Below are the code and all the weights of a small trained network. Each question names an input and a target symbol and asks about switching units off, where a switched-off unit gives its printed mean instead of its output.

import numpy as np


def w(rows, s, z=0):
    codes = np.array(rows[::2]) - 128.0
    scale = np.full(codes.shape[1], s)
    scale[-1] = z or s
    return codes * scale


def norm(h):
    return h / np.sqrt((h * h).mean(-1, keepdims=True) + 1e-5)


def f(y):
    return np.maximum(y, 0)


def softmax(a):
    e = np.exp(a - a.max(-1, keepdims=True))
    return e / e.sum(-1, keepdims=True)


def log_softmax(a):
    a = a - a.max(-1, keepdims=True)
    return a - np.log(np.exp(a).sum(-1, keepdims=True))


def net(x, mask):
    ids = ['βγεζηθλξπστφψω'.index(c) for c in x.split()]
    T = len(ids)
    res = E[ids] + P[:T]
    u = 0
    for l in range(3):
        r = norm(res)
        for j in range(3):
            rows = slice(3 * j, 3 * j + 3)
            q, k, v = (r @ M[l][rows].T for M in (Q, K, V))
            z = softmax(np.where(np.tri(T) > 0, q @ k.T / 3**0.5, -1e9)) @ v
            o = O[l][rows]
            res = res + np.where(mask[u + j], z, o[:, -1]) @ o[:, :-1]
        u += 3
        y = f(norm(res) @ A[l][:, :-1].T + A[l][:, -1])
        res = res + np.where(mask[u : u + 8], y, B[l][:, -1]) @ B[l][:, :-1]
        u += 8
    return log_softmax(norm(res)[-1] @ U[:, :-1].T + U[:, -1])


Q, K, V, O, A, B = {}, {}, {}, {}, {}, {}
E = w([
[129,116,97,102],'β',
[131,109,100,117],'γ',
[57,123,100,155],'ε',
[129,152,170,75],'ζ',
[204,137,120,107],'η',
[109,151,157,124],'θ',
[155,137,168,153],'λ',
[174,113,167,198],'ξ',
[189,77,176,248],'π',
[149,145,173,154],'σ',
[5,35,61,10],'τ',
[126,165,214,138],'φ',
[130,154,204,151],'ψ',
[115,142,175,136],'ω',
],0.026)
P = w([
[119,255,216,7],'0',
[57,248,161,119],'1',
[153,60,215,53],'2',
[68,220,135,145],'3',
[150,19,186,73],'4',
[66,193,106,150],'5',
[155,13,159,71],'6',
[62,176,93,150],'7',
[157,2,133,64],'8',
[67,196,107,115],'9',
],0.0076)
Q[0] = w([
[126,216,76,182],'0.h1',
[110,140,131,101],'0.h1',
[118,99,148,149],'0.h1',
[173,75,183,107],'0.h2',
[49,250,115,150],'0.h2',
[73,75,116,119],'0.h2',
[93,96,156,219],'0.h3',
[80,70,94,54],'0.h3',
[84,110,14,163],'0.h3',
],0.015)
K[0] = w([
[90,136,204,161],'0.h1',
[147,155,102,155],'0.h1',
[105,129,91,108],'0.h1',
[168,119,59,111],'0.h2',
[72,164,231,146],'0.h2',
[76,93,119,102],'0.h2',
[142,92,132,182],'0.h3',
[158,69,66,56],'0.h3',
[149,161,9,138],'0.h3',
],0.015)
V[0] = w([
[118,123,201,118],'0.h1',
[43,130,174,111],'0.h1',
[60,97,71,11],'0.h1',
[200,190,67,117],'0.h2',
[100,148,147,160],'0.h2',
[171,137,186,162],'0.h2',
[179,184,105,118],'0.h3',
[126,143,104,75],'0.h3',
[84,86,78,81],'0.h3',
],0.011)
O[0] = w([
[79,254,142,142,251],'0.h1',
[90,223,179,145,252],'0.h1',
[76,54,243,132,243],'0.h1',
[229,37,146,50,120],'0.h2',
[83,156,49,213,135],'0.h2',
[207,183,32,105,175],'0.h2',
[163,94,150,65,120],'0.h3',
[114,52,182,151,180],'0.h3',
[33,167,255,109,75],'0.h3',
],0.0058,0.0033)
A[0] = w([
[81,10,123,74,94],'0.n1',
[164,35,78,117,16],'0.n2',
[158,182,113,138,160],'0.n3',
[72,139,145,121,93],'0.n4',
[117,102,124,92,77],'0.n5',
[159,104,170,56,175],'0.n6',
[71,154,96,162,132],'0.n7',
[119,54,194,165,2],'0.n8',
],0.013,0.006)
B[0] = w([
[162,124,77,233,202],'0.n1',
[255,93,224,14,146],'0.n2',
[121,42,131,128,209],'0.n3',
[177,63,227,114,190],'0.n4',
[94,122,125,179,141],'0.n5',
[73,56,251,124,253],'0.n6',
[146,131,254,106,200],'0.n7',
[117,113,169,219,163],'0.n8',
],0.0088,0.0069)
Q[1] = w([
[132,25,141,182],'1.h1',
[160,221,134,88],'1.h1',
[69,79,51,134],'1.h1',
[203,253,64,151],'1.h2',
[173,188,142,159],'1.h2',
[115,71,136,174],'1.h2',
[75,35,112,172],'1.h3',
[82,178,139,122],'1.h3',
[105,153,105,77],'1.h3',
],0.013)
K[1] = w([
[180,49,130,43],'1.h1',
[71,169,139,148],'1.h1',
[236,137,252,81],'1.h1',
[202,237,186,234],'1.h2',
[142,156,155,188],'1.h2',
[122,85,164,106],'1.h2',
[115,97,192,156],'1.h3',
[59,147,82,133],'1.h3',
[116,186,146,78],'1.h3',
],0.011)
V[1] = w([
[211,95,128,100],'1.h1',
[143,224,163,223],'1.h1',
[128,141,135,92],'1.h1',
[180,217,238,79],'1.h2',
[169,157,205,217],'1.h2',
[130,137,84,128],'1.h2',
[24,252,115,177],'1.h3',
[86,111,7,119],'1.h3',
[133,177,47,1],'1.h3',
],0.0077)
O[1] = w([
[137,142,87,155,120],'1.h1',
[126,179,174,100,164],'1.h1',
[144,114,105,147,137],'1.h1',
[83,190,198,125,233],'1.h2',
[145,254,137,139,192],'1.h2',
[102,80,132,79,79],'1.h2',
[172,69,128,85,119],'1.h3',
[130,118,215,90,1],'1.h3',
[94,111,209,172,41],'1.h3',
],0.0067,0.0072)
A[1] = w([
[141,107,164,150,64],'1.n1',
[216,156,164,200,123],'1.n2',
[76,100,103,108,64],'1.n3',
[174,148,127,199,136],'1.n4',
[111,209,147,119,105],'1.n5',
[151,220,58,137,1],'1.n6',
[6,120,77,249,88],'1.n7',
[89,235,82,132,39],'1.n8',
],0.011,0.0071)
B[1] = w([
[73,75,137,119,152],'1.n1',
[79,199,158,114,239],'1.n2',
[7,48,155,117,134],'1.n3',
[47,198,112,2,193],'1.n4',
[189,214,108,90,253],'1.n5',
[69,79,208,57,157],'1.n6',
[240,67,178,34,201],'1.n7',
[184,189,118,36,177],'1.n8',
],0.0079,0.0048)
Q[2] = w([
[52,191,121,141],'2.h1',
[148,160,70,117],'2.h1',
[118,249,64,64],'2.h1',
[132,177,108,151],'2.h2',
[135,213,174,81],'2.h2',
[97,131,146,190],'2.h2',
[128,94,30,186],'2.h3',
[40,190,74,157],'2.h3',
[141,86,237,70],'2.h3',
],0.016)
K[2] = w([
[146,166,152,77],'2.h1',
[145,172,127,144],'2.h1',
[141,254,110,121],'2.h1',
[136,168,98,146],'2.h2',
[165,152,159,161],'2.h2',
[102,155,135,100],'2.h2',
[106,209,112,94],'2.h3',
[120,166,192,150],'2.h3',
[161,18,121,117],'2.h3',
],0.022)
V[2] = w([
[151,70,176,115],'2.h1',
[89,114,122,6],'2.h1',
[243,164,187,161],'2.h1',
[131,154,200,116],'2.h2',
[174,176,125,234],'2.h2',
[155,70,151,237],'2.h2',
[230,103,210,184],'2.h3',
[231,206,148,119],'2.h3',
[136,52,166,36],'2.h3',
],0.012)
O[2] = w([
[170,103,198,109,153],'2.h1',
[137,131,89,1,179],'2.h1',
[208,163,178,181,182],'2.h1',
[159,73,37,112,244],'2.h2',
[91,124,112,223,101],'2.h2',
[172,208,99,158,70],'2.h2',
[236,139,121,176,242],'2.h3',
[197,141,90,150,117],'2.h3',
[149,88,119,71,254],'2.h3',
],0.01,0.0099)
A[2] = w([
[76,97,197,141,47],'2.n1',
[114,3,70,206,112],'2.n2',
[79,150,26,72,196],'2.n3',
[41,73,147,90,82],'2.n4',
[84,172,198,135,1],'2.n5',
[101,24,184,122,84],'2.n6',
[74,227,101,114,138],'2.n7',
[128,152,151,74,148],'2.n8',
],0.013,0.0045)
B[2] = w([
[87,144,75,158,174],'2.n1',
[81,179,253,159,150],'2.n2',
[82,78,56,130,185],'2.n3',
[133,117,78,143,177],'2.n4',
[139,124,122,121,147],'2.n5',
[114,169,109,163,234],'2.n6',
[171,98,114,150,201],'2.n7',
[113,133,119,136,254],'2.n8',
],0.016,0.0068)
U = w([
[113,72,180,198,194],'β',
[123,98,169,189,178],'γ',
[44,207,163,135,133],'ε',
[111,157,225,18,2],'ζ',
[244,9,131,117,62],'η',
[137,168,155,120,78],'θ',
[139,114,60,83,137],'λ',
[141,92,64,153,175],'ξ',
[163,148,86,219,177],'π',
[136,126,85,112,116],'σ',
[68,63,115,103,249],'τ',
[129,171,127,130,126],'φ',
[132,203,110,125,129],'ψ',
[134,183,130,130,119],'ω',
],0.014,0.005)

Each question gives the input, a string of symbols that net reads in full, and the target symbol t.
The units are the heads (3 rows each of Q, K, V and O) and the neurons (one row each of A and B). Each row of codes is followed by its name. A weight is (code - 128) times the scale printed after its matrix; where a second scale follows, it is the last column's (O, A, B and U).
mask holds one flag per unit, layer by layer, with each layer's heads first. A switched-off unit (its flag False) gives its mean, the last column of its rows in O or B, instead of its output. The means were averaged over made-up inputs and are rounded, as every weight is.
A unit's drop is (log p(t) with every unit on - log p(t) with that unit switched off) / (log p(t) with every unit on - log p(t) with every unit switched off).
The circuit of an input: a set's keep is (log p(t) with only the set's units on - log p(t) with every unit switched off) / (log p(t) with every unit on - log p(t) with every unit switched off). Starting from the 12 units with the biggest drops (on a tie, the unit counted first), units are removed one at a time, each time the one whose removal leaves the highest keep (on an exact tie, the one counted first), for as long as the keep stays at least 0.8.
units of the circuit, in order: the units of the circuit, biggest drop first
most important unit: the unit with the biggest drop
k most important neurons: the k neurons with the biggest drops, biggest first
k most important neurons of layer l: the k neurons of layer l with the biggest drops, biggest first
which heads matter: for each layer, one digit per head in row order, 1 if its drop is at least 0.15 and else 0, layers parted by /
input η γ ω ε ζ ξ π β β γ, target π: most important unit : 2.h2
input ζ β η λ ζ π ε η β β, target π: 2 most important neurons : [0.n7; 0.n6]
input β ζ ε γ ε β ψ τ φ, target τ: which heads matter : 000 / 000 / 101
input ζ ζ η ε η η τ θ, target τ: units of the circuit, in order : [2.h3; 1.h2]
input φ ε ε τ β ζ ψ, target β: which heads matter : 100 / 000 / 000
input ζ ψ ζ ξ φ β ε, target β: which heads matter : 001 / 000 / 000
input ξ ξ ε ζ β ψ ψ τ ζ, target τ: units of the circuit, in order : [1.h2; 2.h3]
input λ ε ζ λ λ η θ ζ θ π, target π: which heads matter : 001 / 000 / 010
input ζ ψ η ζ ε ζ σ η ε ζ, target η: units of the circuit, in order : [2.h3; 2.n6]
input λ η β ζ ε π ζ ζ ε, target β: units of the circuit, in order : [0.h3; 0.n4; 2.n6]
input ε θ ζ λ ζ ε η λ, target λ: which heads matter : 001 / 000 / 000
input ζ π ζ ζ ε ε π ζ, target π: which heads matter : 100 / 000 / 110
input ψ ζ τ λ ε ζ ζ ζ π, target τ: which heads matter : 000 / 000 / 101
input η β ζ ζ ζ ζ β γ, target ζ: units of the circuit, in order : [0.h3]
input θ τ ζ ε η ζ ζ γ, target ζ: which heads matter : 101 / 000 / 000
input λ ζ β ζ β β, target ζ: 2 most important neurons of layer 0 : [0.n7; 0.n4]
input ζ ε ζ λ ε ε, target λ: 2 most important neurons : [0.n6; 2.n3]
input ψ ζ ζ τ ζ ε φ ξ π, target τ: which heads matter : 110 / 000 / 101
input β ε η ζ ε ζ η ζ, target η: 4 most important neurons : [0.n6; 0.n7; 1.n4; 0.n4]
input ζ φ ω λ λ η, target λ: most important unit : 0.h1
input η ε τ η, target τ: units of the circuit, in order : [2.h3; 2.h1; 0.h2]
input ζ λ ξ ε ε, target ε: which heads matter : 001 / 000 / 000
input ε ζ ζ ζ β ε, target ζ: 2 most important neurons : [0.n6; 1.n7]
input ζ γ ψ, target β: which heads matter : 110 / 000 / 000
input ε β η λ ζ λ η θ, target λ: which heads matter : 001 / 000 / 100
input λ ζ τ ζ τ β, target τ: which heads matter : 000 / 000 / 001
input λ ζ τ λ, target τ: units of the circuit, in order : [2.h3]
input τ ε λ, target τ: which heads matter : 000 / 000 / 100
input η ε ζ ε ζ λ ε ζ, target λ: 2 most important neurons of layer 0 : [0.n3; 0.n7]
input ξ η ζ ε, target η: 2 most important neurons of layer 1 : [1.n4; 1.n2]
